-0.844  2.256  0.270 -1.180 -0.361  2.426  0.162 -0.865 -1.576  1.014
-1.501 -0.155  1.110 -2.065 -1.923  0.491 -0.509 -2.647  1.390  3.266
-2.749 -2.094 -3.991 -1.840 -3.330  2.476 -4.224 -4.648 -1.480  0.061
Counting starts at 1.
Which number is the entry just right of 2.256? 0.270
The top-right entry: 1.014
The entry just right of -1.180: -0.361
The entry in the bottom-right corner is 0.061
Which number is the entry at row 2, column 2? -0.155
Which number is the entry directly below 0.491? 2.476
Which number is the bottom-left entry? -2.749
Which number is the minimum? -4.648
The entry just right of the smallest entry is -1.480
Which number is the entry just left of the largest entry? 1.390
Which number is the entry just right of -0.361? 2.426
Which number is the entry in the top-left corner? -0.844
The entry just left of the smallest entry is -4.224
The entry just right of -2.094: -3.991
Which number is the entry directly above -0.155? 2.256
The largest entry -> 3.266
The entry at row 2, column 3: 1.110
The entry just left of -3.330 is -1.840
The entry directly above -3.330 is -1.923

Read these off the array that follows.
1) Report the entry just right of -0.455.
2) Report the entry just right of 0.357.
3) Report the entry just left of -0.719.
4) Report the entry just left of the smallest entry.
[[ 4.167 -3.313 -0.065  0.527 -2.755  2.085 -0.519 -1.836  0.265  0.404
   1.478  0.002  4.353]
 [-0.380  1.917 -0.733 -0.588  1.515  1.480  0.673  0.238 -0.031 -0.504
   1.297 -0.088 -0.585]
 [ 2.943 -0.719 -0.678  0.511 -0.859  2.881  0.285  0.992  1.147 -0.442
  -0.297 -0.300  3.166]
 [ 1.305  0.237 -0.378  0.693  0.946  1.620 -3.357 -0.596  0.357  0.122
   3.650  0.832  1.378]
 [ 0.803  1.073 -0.133  0.899  1.180  0.792 -1.148  1.414  1.301  0.686
  -3.158  0.716  1.060]
 [-0.271 -0.311  0.144 -0.909 -0.455 -1.777  0.439  0.630 -1.229 -0.245
  -0.763 -0.395 -0.218]
 [-0.347  0.845 -0.468  0.089  0.982  3.198  0.127 -1.123  0.460  0.386
   1.852  0.295 -0.632]
 [ 1.030 -0.671  0.037  1.208 -0.251 -0.038 -2.553  1.102  0.893  0.902
  -2.117  1.210  1.347]
 [-2.503  2.549 -0.235  0.520  2.051  1.375  2.149 -0.460  1.269 -0.096
  -0.921  0.327 -2.864]]
1) -1.777
2) 0.122
3) 2.943
4) 1.620

Read these off the table that follows. Counting starts at 1.
1) Give the entry in the bottom-left corner.
2) Give the entry in row 1 and column 1.
3) Give the entry directly below 0.180.
4) Give the entry in row 1 and column 3.
5) Give the entry directly above the centre entry.
6) Give the entry in row 1 and column 2.
7) Give the entry in row 3 and column 1.
8) Give the entry directly below 0.117.
-0.097	-0.225	0.112	-0.254	-0.211	-0.045	-0.122	0.033	0.000
-0.210	-0.248	-0.181	-0.157	0.018	-0.242	-0.196	0.022	0.197
0.144	0.124	0.084	-0.117	-0.096	-0.157	-0.012	-0.093	-0.092
-0.009	-0.266	0.154	0.071	-0.079	-0.144	-0.134	-0.208	-0.075
-0.225	0.076	0.195	0.120	0.176	0.071	-0.233	0.061	0.079
-0.003	-0.186	-0.038	-0.098	0.013	0.142	-0.227	-0.202	0.144
0.131	-0.049	0.128	-0.025	0.111	0.024	-0.259	-0.058	0.128
-0.120	0.130	0.129	0.217	0.005	-0.121	-0.120	-0.120	0.003
0.050	-0.171	-0.177	-0.199	-0.207	0.098	-0.060	0.157	-0.080
-0.252	0.203	-0.042	-0.023	-0.077	-0.087	-0.167	0.145	0.170
0.180	-0.266	-0.097	0.146	-0.061	0.067	-0.066	-0.009	-0.133
0.150	0.217	0.197	-0.200	0.125	-0.227	0.181	-0.244	0.117
-0.113	-0.013	-0.063	0.013	-0.016	-0.140	-0.147	-0.145	-0.232
1) -0.113
2) -0.097
3) 0.150
4) 0.112
5) 0.013
6) -0.225
7) 0.144
8) -0.232

-2.235 -0.545 -5.765  0.470 -1.497  3.567 -2.377  0.100
The third entry from the left: -5.765
Which number is the first entry?
Answer: -2.235
The third largest entry -> 0.100
The 2nd smallest entry is -2.377

arr =
-1.801  4.030 -2.970 -1.759  3.183 -0.321  0.648 -1.201  3.207 -1.297  3.760  0.455  2.275 -1.163
-0.884  2.944 -0.615 -2.632 -1.459  3.030  4.831  1.287  4.074  4.335  2.059 -2.978 -2.477 -2.101
 0.931  0.324 -0.637  0.130 -1.088  0.022 -0.733 -1.737 -2.314 -0.711 -0.665 -1.137 -0.036  0.285
 0.614  1.902 -1.053 -0.458  0.942 -0.751 -0.939 -1.201  0.070 -0.858  0.437  0.155  2.295  0.091
-0.109  0.092  0.108  0.349  0.597 -0.588 -1.564 -0.233 -0.755 -1.200 -0.616  0.697  0.996  0.587
-2.783 -1.577 -0.254 -0.890  0.951 -0.466  0.873  1.630  2.722 -0.004  0.903  0.874 -1.602 -1.389
-0.064  0.120  0.183  0.489  0.820 -0.657 -2.069 -0.157 -0.866 -1.494 -0.881  1.027  1.435  0.873
 1.452 -3.411 -2.502  1.927  1.621 -3.726  0.490 -3.785 -2.466 -3.141  3.448  1.391  0.433 -0.766
-0.253  2.340  0.534 -0.786 -0.236  1.638 -1.538  1.088  0.456  0.427 -1.885 -0.300  1.249  0.989
Counting starts at 1.
Read off the entry in the bottom-left corner.
Answer: -0.253
The entry in row 1 and column 1 is -1.801
The entry in the top-right corner: -1.163
The entry at row 3, column 1 is 0.931
The entry directly below 0.349: -0.890
Read off the entry at row 1, column 3.
Answer: -2.970
Read off the entry directly above 2.340.
Answer: -3.411
The entry directly above -0.064 is -2.783
Read off the entry directly above -1.459.
Answer: 3.183
Read off the entry directly below 3.183.
Answer: -1.459
Read off the entry in the bottom-right corner.
Answer: 0.989
Read off the top entry of the column that holds the smallest entry.
Answer: -1.201
Read off the entry just left of -0.755.
Answer: -0.233
The entry just left of the largest entry: 3.030
The entry just right of the largest entry is 1.287
The entry at row 2, column 1 -> -0.884
Read off the entry directly above -1.389.
Answer: 0.587
Read off the entry directly below 0.490.
Answer: -1.538
The bottom entry of the column that holds the smallest entry is 1.088
Read off the entry at row 3, column 3.
Answer: -0.637
Read off the entry in row 1 and column 2.
Answer: 4.030
Read off the entry directly above -0.939.
Answer: -0.733
Read off the maximum.
Answer: 4.831
Read off the entry directly below -2.069.
Answer: 0.490
Read off the entry just right of -3.141.
Answer: 3.448
Read off the entry just right of 0.534.
Answer: -0.786
The entry directly above -0.890: 0.349
The entry just left of 1.249: -0.300
Read off the entry directly below 0.092.
Answer: -1.577
